Here is a tiny trained network, its code and every weight. The questions are about switching its units off for an input and a class, where a switched-off unit gives its printed mean instead of its output.

import numpy as np


def w(rows, s, z=0):
    codes = np.array(rows[::2]) - 128.0
    scale = np.full(codes.shape[1], s)
    scale[-1] = z or s
    return codes * scale


def f(y):
    return y / 2 * (1 + np.tanh(0.7978845608 * (y + 0.044715 * y**3)))


def log_softmax(a):
    a = a - a.max(-1, keepdims=True)
    return a - np.log(np.exp(a).sum(-1, keepdims=True))


def net(x, mask):
    res = np.array(x, float).reshape(1, 7) / 4 @ E
    y = f(res @ A[0][:, :-1].T + A[0][:, -1])
    res = res + np.where(mask, y, B[0][:, -1]) @ B[0][:, :-1]
    return log_softmax(res[-1] @ U[:, :-1].T + U[:, -1])


A, B = {}, {}
E = w([
[125,131,129,127,126],'x0',
[189,23,212,139,85],'x1',
[126,130,125,127,130],'x2',
[115,168,255,38,191],'x3',
[84,122,75,11,53],'x4',
[32,19,126,134,181],'x5',
[127,126,131,127,129],'x6',
],0.0075)
A[0] = w([
[75,169,112,139,156,253],'n0',
[59,75,133,113,171,51],'n1',
[199,177,109,138,100,36],'n2',
[108,121,114,10,75,44],'n3',
[98,186,123,92,210,177],'n4',
[199,199,128,120,69,37],'n5',
[58,72,130,142,159,87],'n6',
[114,113,65,253,84,68],'n7',
[97,119,14,235,76,101],'n8',
[181,38,185,104,51,208],'n9',
[183,196,125,150,61,74],'n10',
[109,147,234,64,168,26],'n11',
[67,131,133,5,39,166],'n12',
[225,160,77,71,147,143],'n13',
[159,35,203,182,7,191],'n14',
[65,65,120,146,160,121],'n15',
[200,161,148,165,135,107],'n16',
[158,148,157,197,186,94],'n17',
[95,108,88,57,36,64],'n18',
[45,195,42,159,148,183],'n19',
[119,139,186,69,164,94],'n20',
[80,63,119,127,166,66],'n21',
[84,45,85,131,216,93],'n22',
[55,209,61,179,136,160],'n23',
[52,70,126,147,146,75],'n24',
[155,62,11,207,69,26],'n25',
[69,78,110,127,190,106],'n26',
[133,140,164,227,228,75],'n27',
[151,57,38,197,2,73],'n28',
],0.0078,0.0048)
B[0] = w([
[100,103,128,170,92,231],'n0',
[180,153,128,88,107,154],'n1',
[175,183,129,88,113,155],'n2',
[164,98,76,121,202,182],'n3',
[65,112,186,168,102,225],'n4',
[255,166,129,111,100,177],'n5',
[203,197,113,100,64,159],'n6',
[122,108,172,59,175,197],'n7',
[99,136,192,63,186,228],'n8',
[66,163,97,216,116,242],'n9',
[206,192,146,111,81,183],'n10',
[110,135,174,80,192,201],'n11',
[123,79,80,153,156,252],'n12',
[188,119,142,165,115,187],'n13',
[57,149,133,241,107,255],'n14',
[189,171,125,102,46,171],'n15',
[162,136,82,114,122,184],'n16',
[164,79,42,105,189,189],'n17',
[154,101,57,130,219,179],'n18',
[96,109,134,184,99,244],'n19',
[122,147,169,120,170,182],'n20',
[178,237,85,99,93,148],'n21',
[224,222,121,96,51,180],'n22',
[33,144,156,211,94,227],'n23',
[209,218,101,62,78,155],'n24',
[107,143,190,37,180,205],'n25',
[184,191,138,141,78,168],'n26',
[176,65,7,118,211,217],'n27',
[87,135,183,73,185,223],'n28',
],0.0068,0.0057)
U = w([
[117,112,203,79,168,89],'0',
[198,160,102,112,60,67],'1',
[151,58,6,130,179,78],'2',
[125,93,134,146,104,254],'3',
[122,94,126,144,102,238],'4',
[88,115,145,196,93,48],'5',
],0.012,0.0075)

Each question gives the input, the list of numbers given to net, and the class t.
The units are the neurons (one row each of A and B). Each row of codes is followed by its name. A weight is (code - 128) times the scale printed after its matrix; where a second scale follows, it is the last column's (A, B and U).
mask holds one flag per neuron, in row order. A switched-off neuron (its flag False) gives its mean, the last column of its row in B, instead of its output. The means were averaged over made-up inputs and are rounded, as every weight is.
A unit's drop is (log p(t) with every unit on - log p(t) with that unit switched off) / (log p(t) with every unit on - log p(t) with every unit switched off).
The circuit of an input: a set's keep is (log p(t) with only the set's units on - log p(t) with every unit switched off) / (log p(t) with every unit on - log p(t) with every unit switched off). Starting from the 12 units with the biggest drops (on a tie, the unit counted first), units are removed one at a time, each time the one whose removal leaves the highest keep (on an exact tie, the one counted first), for as long as the keep stays at least 0.8.
units of the circuit, in order: the units of the circuit, biggest drop first
k most important neurons: the k neurons with the biggest drops, biggest first
drop when u is switched off: that unit's drop, to one decimal
input [-4,-8,-4,-7,1,-2,2], class 5: units of the circuit, in order => [n23]
input [6,-8,3,-7,0,-2,-4], class 5: 2 most important neurons => [n23; n19]
input [-3,-5,-2,7,-7,-8,-8], class 1: 2 most important neurons => [n5; n10]
input [7,-6,0,-8,5,5,3], class 0: 2 most important neurons => [n8; n25]
input [1,-4,-1,5,7,-4,3], class 2: units of the circuit, in order => [n12; n3]
input [2,7,-3,3,-1,2,0], class 5: 2 most important neurons => [n14; n9]
input [1,8,-5,-8,5,5,1], class 0: units of the circuit, in order => [n28; n25]
input [-1,3,-6,-4,-7,-2,-3], class 2: units of the circuit, in order => [n27; n17]
input [-5,-8,5,-8,4,0,8], class 0: units of the circuit, in order => [n8; n25]
input [-6,-6,7,0,-8,-4,5], class 2: 2 most important neurons => [n27; n17]
input [2,5,0,-7,-3,6,-6], class 0: units of the circuit, in order => [n25; n28]
input [2,3,-1,5,-2,-8,-6], class 1: units of the circuit, in order => [n5; n10]
input [0,-8,2,1,-8,1,-8], class 2: 4 most important neurons => [n27; n17; n14; n9]
input [6,-8,-1,-1,-5,5,0], class 5: units of the circuit, in order => [n23]
input [-4,7,-6,-3,2,-2,-8], class 5: units of the circuit, in order => [n14; n9]
input [2,2,-4,-5,-8,4,3], class 2: 3 most important neurons => [n27; n17; n4]
input [3,-8,3,-7,1,1,-1], class 5: 3 most important neurons => [n23; n19; n0]
input [6,7,-3,-1,-1,8,0], class 1: drop when n22 is switched off => 0.1
input [4,-8,0,-6,4,-7,-6], class 5: drop when n9 is switched off => -0.2
input [-7,-3,4,3,6,7,6], class 1: drop when n28 is switched off => 0.0
input [-4,8,0,-5,-8,-4,-3], class 2: units of the circuit, in order => [n27]
input [-1,4,1,4,-7,-6,0], class 2: units of the circuit, in order => [n27; n17]
